Below are the code and all the weights of a small trained network. Each question names an input and a target symbol and asks about switching units off, where a switched-off unit gives its printed mean instead of its output.

import numpy as np


def w(rows, s, z=0):
    codes = np.array(rows[::2]) - 128.0
    scale = np.full(codes.shape[1], s)
    scale[-1] = z or s
    return codes * scale


def f(y):
    return np.maximum(y, 0)


def softmax(a):
    e = np.exp(a - a.max(-1, keepdims=True))
    return e / e.sum(-1, keepdims=True)


def log_softmax(a):
    a = a - a.max(-1, keepdims=True)
    return a - np.log(np.exp(a).sum(-1, keepdims=True))


def net(x, mask):
    ids = ['ΘΣαβγδεζηψ'.index(c) for c in x.split()]
    T = len(ids)
    res = E[ids] + P[:T]
    q, k, v = (res @ M[0].T for M in (Q, K, V))
    z = softmax(np.where(np.tri(T) > 0, q @ k.T / 3**0.5, -1e9)) @ v
    res = res + np.where(mask[0], z, O[0][:, -1]) @ O[0][:, :-1]
    y = f(res @ A[0][:, :-1].T + A[0][:, -1])
    res = res + np.where(mask[1:17], y, B[0][:, -1]) @ B[0][:, :-1]
    return log_softmax(res[-1] @ U[:, :-1].T + U[:, -1])


Q, K, V, O, A, B = {}, {}, {}, {}, {}, {}
E = w([
[197,98,142,129,151],'Θ',
[147,28,99,215,96],'Σ',
[45,130,148,85,213],'α',
[244,67,189,146,198],'β',
[43,122,162,69,233],'γ',
[89,127,141,48,123],'δ',
[197,109,183,80,91],'ε',
[89,127,154,58,126],'ζ',
[235,103,190,74,35],'η',
[41,119,115,14,104],'ψ',
],0.011)
P = w([
[116,241,211,103,3],'0',
[98,161,190,149,133],'1',
[101,137,163,138,146],'2',
[116,113,155,123,137],'3',
[124,91,144,117,134],'4',
[130,79,135,110,123],'5',
[134,65,130,107,120],'6',
[145,54,125,100,120],'7',
[141,42,124,103,127],'8',
[147,28,134,104,128],'9',
[153,24,114,95,119],'10',
[154,15,119,97,122],'11',
],0.0056)
Q[0] = w([
[94,107,188,170,63],'H0',
[127,11,144,116,102],'H0',
[155,191,122,182,121],'H0',
],0.012)
K[0] = w([
[80,106,224,108,100],'H0',
[65,30,141,191,34],'H0',
[172,101,136,1,177],'H0',
],0.0098)
V[0] = w([
[195,135,63,231,99],'H0',
[174,121,180,131,120],'H0',
[245,207,151,45,170],'H0',
],0.011)
O[0] = w([
[219,182,40,156,53,183],'H0',
[105,89,131,163,94,216],'H0',
[96,94,254,170,66,2],'H0',
],0.0086,0.0035)
A[0] = w([
[79,146,98,109,93,75],'N0',
[117,135,29,120,112,156],'N1',
[185,80,127,188,77,143],'N2',
[64,171,128,140,69,185],'N3',
[112,175,174,84,120,227],'N4',
[88,60,254,107,133,219],'N5',
[129,60,120,129,176,121],'N6',
[112,108,201,12,127,138],'N7',
[186,255,78,150,156,154],'N8',
[148,198,156,177,172,251],'N9',
[111,32,135,207,191,142],'N10',
[254,193,204,52,179,27],'N11',
[77,121,138,122,204,129],'N12',
[121,158,226,158,95,15],'N13',
[156,150,124,169,162,105],'N14',
[95,140,122,155,144,187],'N15',
],0.0091,0.0029)
B[0] = w([
[80,122,114,164,146,135],'N0',
[61,129,191,115,148,222],'N1',
[151,149,25,126,125,199],'N2',
[101,140,180,161,161,141],'N3',
[114,180,165,118,133,166],'N4',
[134,1,134,110,112,254],'N5',
[123,149,139,164,157,171],'N6',
[139,217,97,132,147,207],'N7',
[187,56,168,118,111,196],'N8',
[134,91,177,153,127,141],'N9',
[109,210,116,92,133,180],'N10',
[31,145,142,207,95,161],'N11',
[187,110,115,178,69,168],'N12',
[124,204,160,156,144,169],'N13',
[111,136,116,146,156,143],'N14',
[127,146,148,138,111,139],'N15',
],0.02,0.0092)
U = w([
[94,54,197,143,54,185],'Θ',
[190,1,91,97,135,202],'Σ',
[160,123,140,117,114,14],'α',
[146,106,117,171,130,3],'β',
[209,145,150,142,218,112],'γ',
[136,153,144,94,163,149],'δ',
[121,143,128,118,74,98],'ε',
[129,152,140,98,134,130],'ζ',
[119,164,102,98,21,180],'η',
[8,121,121,122,132,77],'ψ',
],0.0067,0.0034)

Each question gives the input, a string of symbols that net reads in full, and the target symbol t.
The units are the heads (3 rows each of Q, K, V and O) and the neurons (one row each of A and B). Each row of codes is followed by its name. A weight is (code - 128) times the scale printed after its matrix; where a second scale follows, it is the last column's (O, A, B and U).
mask holds one flag per unit, heads first, then neurons. A switched-off unit (its flag False) gives its mean, the last column of its rows in O or B, instead of its output. The means were averaged over made-up inputs and are rounded, as every weight is.
A unit's drop is (log p(t) with every unit on - log p(t) with that unit switched off) / (log p(t) with every unit on - log p(t) with every unit switched off).
The circuit of an input: a set's keep is (log p(t) with only the set's units on - log p(t) with every unit switched off) / (log p(t) with every unit on - log p(t) with every unit switched off). Starting from the 12 units with the biggest drops (on a tie, the unit counted first), units are removed one at a time, each time the one whose removal leaves the highest keep (on an exact tie, the one counted first), for as long as the keep stays at least 0.8.
units of the circuit, in order: the units of the circuit, biggest drop first
unit that matters most: the unit with the biggest drop
top k neurons: the k neurons with the biggest drops, biggest first
drop of u: that unit's drop, to one decimal
input η γ Θ α ψ, target Θ: top 2 neurons	(N5, N2)
input α Θ ζ γ α, target Σ: top 2 neurons	(N5, N12)
input δ ψ Θ γ ψ δ, target Σ: unit that matters most	N5
input ε η Σ, target η: top 3 neurons	(N5, N2, N10)
input ψ η Θ Θ η β Θ γ, target Θ: top 2 neurons	(N5, N2)
input γ δ ε, target Θ: units of the circuit, in order	(N5, H0, N13)
input γ η γ ζ, target Θ: top 3 neurons	(N5, N2, N12)
input ζ δ η ε, target Θ: top 4 neurons	(N5, N2, N13, N4)
input γ γ Θ, target Θ: top 4 neurons	(N5, N2, N12, N9)
input ε ε β Σ ε, target η: units of the circuit, in order	(N5, N1, N11)
input ζ δ α, target Θ: units of the circuit, in order	(N5, H0)
input η γ γ ζ α, target Θ: units of the circuit, in order	(H0, N2)
input β Θ β Θ δ, target Θ: top 3 neurons	(N5, N2, N3)
input β Σ Σ, target Σ: top 3 neurons	(N8, N7, N13)
input Θ ζ β, target Θ: top 4 neurons	(N5, N11, N9, N13)
input γ Θ Θ γ Σ Θ Θ Θ δ η η, target η: top 3 neurons	(N5, N11, N2)
input ψ γ γ, target Σ: top 3 neurons	(N5, N12, N1)
input ζ α β η γ, target Θ: top 4 neurons	(N5, N2, N12, N4)
input Θ δ ζ ζ Θ ψ β, target Θ: drop of N1	-0.3
input Σ δ γ ψ Θ Θ γ ψ, target ψ: drop of N13	0.0
input Θ δ η ζ δ δ η Σ Θ γ Θ ψ, target ψ: drop of N0	0.3
